Below are the code and all the weights of a small trained network. Each question names an input and a target symbol and asks about switching units off, where a switched-off unit gives its printed mean instead of its output.

import numpy as np


def w(rows, s, z=0):
    codes = np.array(rows[::2]) - 128.0
    scale = np.full(codes.shape[1], s)
    scale[-1] = z or s
    return codes * scale


def norm(h):
    return h / np.sqrt((h * h).mean(-1, keepdims=True) + 1e-5)


def f(y):
    return np.maximum(y, 0)


def softmax(a):
    e = np.exp(a - a.max(-1, keepdims=True))
    return e / e.sum(-1, keepdims=True)


def log_softmax(a):
    a = a - a.max(-1, keepdims=True)
    return a - np.log(np.exp(a).sum(-1, keepdims=True))


def net(x, mask):
    ids = ['αβγεζηθλμξπσφψω'.index(c) for c in x.split()]
    T = len(ids)
    res = E[ids] + P[:T]
    u = 0
    for l in range(2):
        q, k, v = (norm(res) @ M[l].T for M in (Q, K, V))
        z = softmax(np.where(np.tri(T) > 0, q @ k.T / 4**0.5, -1e9)) @ v
        res = res + np.where(mask[u], z, O[l][:, -1]) @ O[l][:, :-1]
        u += 1
        y = f(norm(res) @ A[l][:, :-1].T + A[l][:, -1])
        res = res + np.where(mask[u : u + 16], y, B[l][:, -1]) @ B[l][:, :-1]
        u += 16
    return log_softmax(norm(res)[-1] @ U[:, :-1].T + U[:, -1])


Q, K, V, O, A, B = {}, {}, {}, {}, {}, {}
E = w([
[253,158,132],'α',
[91,124,118],'β',
[173,177,67],'γ',
[143,143,174],'ε',
[23,146,173],'ζ',
[77,131,111],'η',
[94,177,139],'θ',
[162,74,122],'λ',
[175,90,177],'μ',
[188,73,113],'ξ',
[135,142,167],'π',
[160,75,125],'σ',
[147,123,50],'φ',
[82,129,113],'ψ',
[170,150,102],'ω',
],0.023)
P = w([
[79,2,165],'0',
[137,171,92],'1',
[143,170,96],'2',
[152,166,101],'3',
[155,166,105],'4',
[160,162,109],'5',
[162,161,111],'6',
[162,162,113],'7',
],0.0081)
Q[0] = w([
[120,107,108],'0.h1',
[68,91,128],'0.h1',
[223,151,98],'0.h1',
[251,137,60],'0.h1',
],0.014)
K[0] = w([
[112,136,61],'0.h1',
[74,97,66],'0.h1',
[187,209,103],'0.h1',
[192,244,24],'0.h1',
],0.011)
V[0] = w([
[140,254,116],'0.h1',
[40,44,124],'0.h1',
[56,81,121],'0.h1',
[240,255,130],'0.h1',
],0.0046)
O[0] = w([
[229,1,102,3],'0.h1',
[41,146,214,11],'0.h1',
[87,109,187,6],'0.h1',
[244,87,31,252],'0.h1',
],0.004,0.00046)
A[0] = w([
[176,96,93,174],'0.n1',
[232,97,115,112],'0.n2',
[83,3,66,165],'0.n3',
[208,112,125,157],'0.n4',
[177,22,225,136],'0.n5',
[81,104,70,149],'0.n6',
[120,146,141,89],'0.n7',
[158,126,197,208],'0.n8',
[188,113,254,254],'0.n9',
[196,83,87,165],'0.n10',
[133,26,81,122],'0.n11',
[127,147,76,123],'0.n12',
[181,249,198,63],'0.n13',
[225,196,164,200],'0.n14',
[189,171,165,68],'0.n15',
[118,168,93,157],'0.n16',
],0.012,0.0027)
B[0] = w([
[114,96,134,209],'0.n1',
[92,102,175,254],'0.n2',
[196,132,78,177],'0.n3',
[109,93,176,229],'0.n4',
[119,81,63,224],'0.n5',
[105,56,119,163],'0.n6',
[99,141,120,138],'0.n7',
[118,68,76,184],'0.n8',
[131,1,68,230],'0.n9',
[87,96,142,235],'0.n10',
[170,196,199,185],'0.n11',
[97,74,123,153],'0.n12',
[185,242,35,175],'0.n13',
[117,136,226,228],'0.n14',
[138,69,187,170],'0.n15',
[107,149,94,160],'0.n16',
],0.015,0.008)
Q[1] = w([
[114,140,253],'1.h1',
[97,91,104],'1.h1',
[166,155,185],'1.h1',
[120,136,114],'1.h1',
],0.019)
K[1] = w([
[86,75,255],'1.h1',
[132,101,67],'1.h1',
[102,146,222],'1.h1',
[144,139,132],'1.h1',
],0.022)
V[1] = w([
[253,105,75],'1.h1',
[19,170,118],'1.h1',
[194,122,80],'1.h1',
[3,124,253],'1.h1',
],0.0049)
O[1] = w([
[2,50,108,131],'1.h1',
[243,200,126,27],'1.h1',
[65,86,110,102],'1.h1',
[237,200,164,246],'1.h1',
],0.0059,0.0013)
A[1] = w([
[122,129,179,57],'1.n1',
[144,118,1,140],'1.n2',
[101,130,165,34],'1.n3',
[216,51,29,251],'1.n4',
[161,132,184,96],'1.n5',
[173,104,135,211],'1.n6',
[95,135,174,56],'1.n7',
[108,122,130,150],'1.n8',
[216,124,133,79],'1.n9',
[104,118,128,172],'1.n10',
[157,54,46,56],'1.n11',
[125,193,67,140],'1.n12',
[92,177,203,96],'1.n13',
[112,89,160,157],'1.n14',
[187,83,159,128],'1.n15',
[178,161,174,19],'1.n16',
],0.014,0.0025)
B[1] = w([
[140,156,64,153],'1.n1',
[216,225,17,168],'1.n2',
[187,154,131,149],'1.n3',
[138,6,88,254],'1.n4',
[148,116,37,157],'1.n5',
[132,132,64,191],'1.n6',
[189,146,113,159],'1.n7',
[145,127,138,162],'1.n8',
[56,76,90,142],'1.n9',
[153,126,140,178],'1.n10',
[166,111,242,221],'1.n11',
[122,147,199,153],'1.n12',
[127,113,251,174],'1.n13',
[69,205,143,232],'1.n14',
[150,149,39,221],'1.n15',
[143,112,153,134],'1.n16',
],0.017,0.0077)
U = w([
[176,60,79,214],'α',
[110,71,158,216],'β',
[197,163,44,47],'γ',
[112,154,92,89],'ε',
[106,142,197,160],'ζ',
[162,145,162,60],'η',
[172,205,98,168],'θ',
[92,137,112,34],'λ',
[95,161,85,166],'μ',
[112,141,104,22],'ξ',
[111,137,115,20],'π',
[94,136,117,35],'σ',
[76,130,100,68],'φ',
[135,144,139,57],'ψ',
[251,142,147,2],'ω',
],0.018,0.0042)

Each question gives the input, a string of symbols that net reads in full, and the target symbol t.
The units are the heads (4 rows each of Q, K, V and O) and the neurons (one row each of A and B). Each row of codes is followed by its name. A weight is (code - 128) times the scale printed after its matrix; where a second scale follows, it is the last column's (O, A, B and U).
mask holds one flag per unit, layer by layer, with each layer's heads first. A switched-off unit (its flag False) gives its mean, the last column of its rows in O or B, instead of its output. The means were averaged over made-up inputs and are rounded, as every weight is.
A unit's drop is (log p(t) with every unit on - log p(t) with that unit switched off) / (log p(t) with every unit on - log p(t) with every unit switched off).
The circuit of an input: a set's keep is (log p(t) with only the set's units on - log p(t) with every unit switched off) / (log p(t) with every unit on - log p(t) with every unit switched off). Starting from the 12 units with the biggest drops (on a tie, the unit counted first), units are removed one at a time, each time the one whose removal leaves the highest keep (on an exact tie, the one counted first), for as long as the keep stays at least 0.8.
units of the circuit, in order: the units of the circuit, biggest drop first
top k neurons: the k neurons with the biggest drops, biggest first
k most important neurons of layer l: the k neurons of layer l with the biggest drops, biggest first
drop when u is switched off: that unit's drop, to one decimal
input α ζ σ ζ μ η, target γ: top 4 neurons : (0.n14; 0.n2; 1.n2; 0.n9)
input μ β ζ φ φ η ζ φ, target β: units of the circuit, in order : (0.n13; 0.n5; 0.n9; 1.n2)
input μ ω ω, target ω: top 2 neurons : (0.n9; 0.n14)
input μ α α ω, target ω: units of the circuit, in order : (0.n9; 0.n14; 1.h1)
input ζ η ε μ λ π φ ψ, target ζ: most important neuron of layer 1 : (1.n4)
input ζ ε ε μ μ φ ε β, target ζ: units of the circuit, in order : (0.n9; 1.n4)
input α φ ζ α μ θ, target θ: units of the circuit, in order : (0.n13; 0.n9)
input γ β ζ η η, target γ: top 4 neurons : (1.n2; 0.n14; 0.n2; 0.n9)
input α η φ θ α ζ, target ζ: 2 most important neurons of layer 1 : (1.n4; 1.n13)
input ζ θ φ μ μ φ ζ η, target ζ: top 4 neurons : (0.n9; 0.n5; 0.n8; 0.n3)
input θ σ α β, target θ: top 2 neurons : (0.n9; 0.n2)
input ζ η ψ, target ζ: top 3 neurons : (0.n9; 0.n5; 0.n13)
input η ξ η, target ζ: top 3 neurons : (0.n9; 0.n5; 1.n13)
input φ ε γ ζ, target ζ: top 2 neurons : (0.n5; 0.n9)
input θ β ω π μ μ ω η, target θ: most important neuron of layer 1 : (1.n2)
input ψ ζ β η ζ γ, target γ: 2 most important neurons of layer 0 : (0.n9; 0.n14)
input θ μ ω σ γ η, target θ: drop when 0.n11 is switched off : 0.5
input φ ζ α σ ζ φ φ, target β: drop when 0.n14 is switched off : 0.3
input γ η θ, target θ: drop when 0.n9 is switched off : 0.1
input ζ λ ζ ζ γ, target γ: drop when 0.n16 is switched off : 0.0
input ζ ε α ζ ζ μ μ β, target ζ: most important neuron of layer 1 : (1.n13)
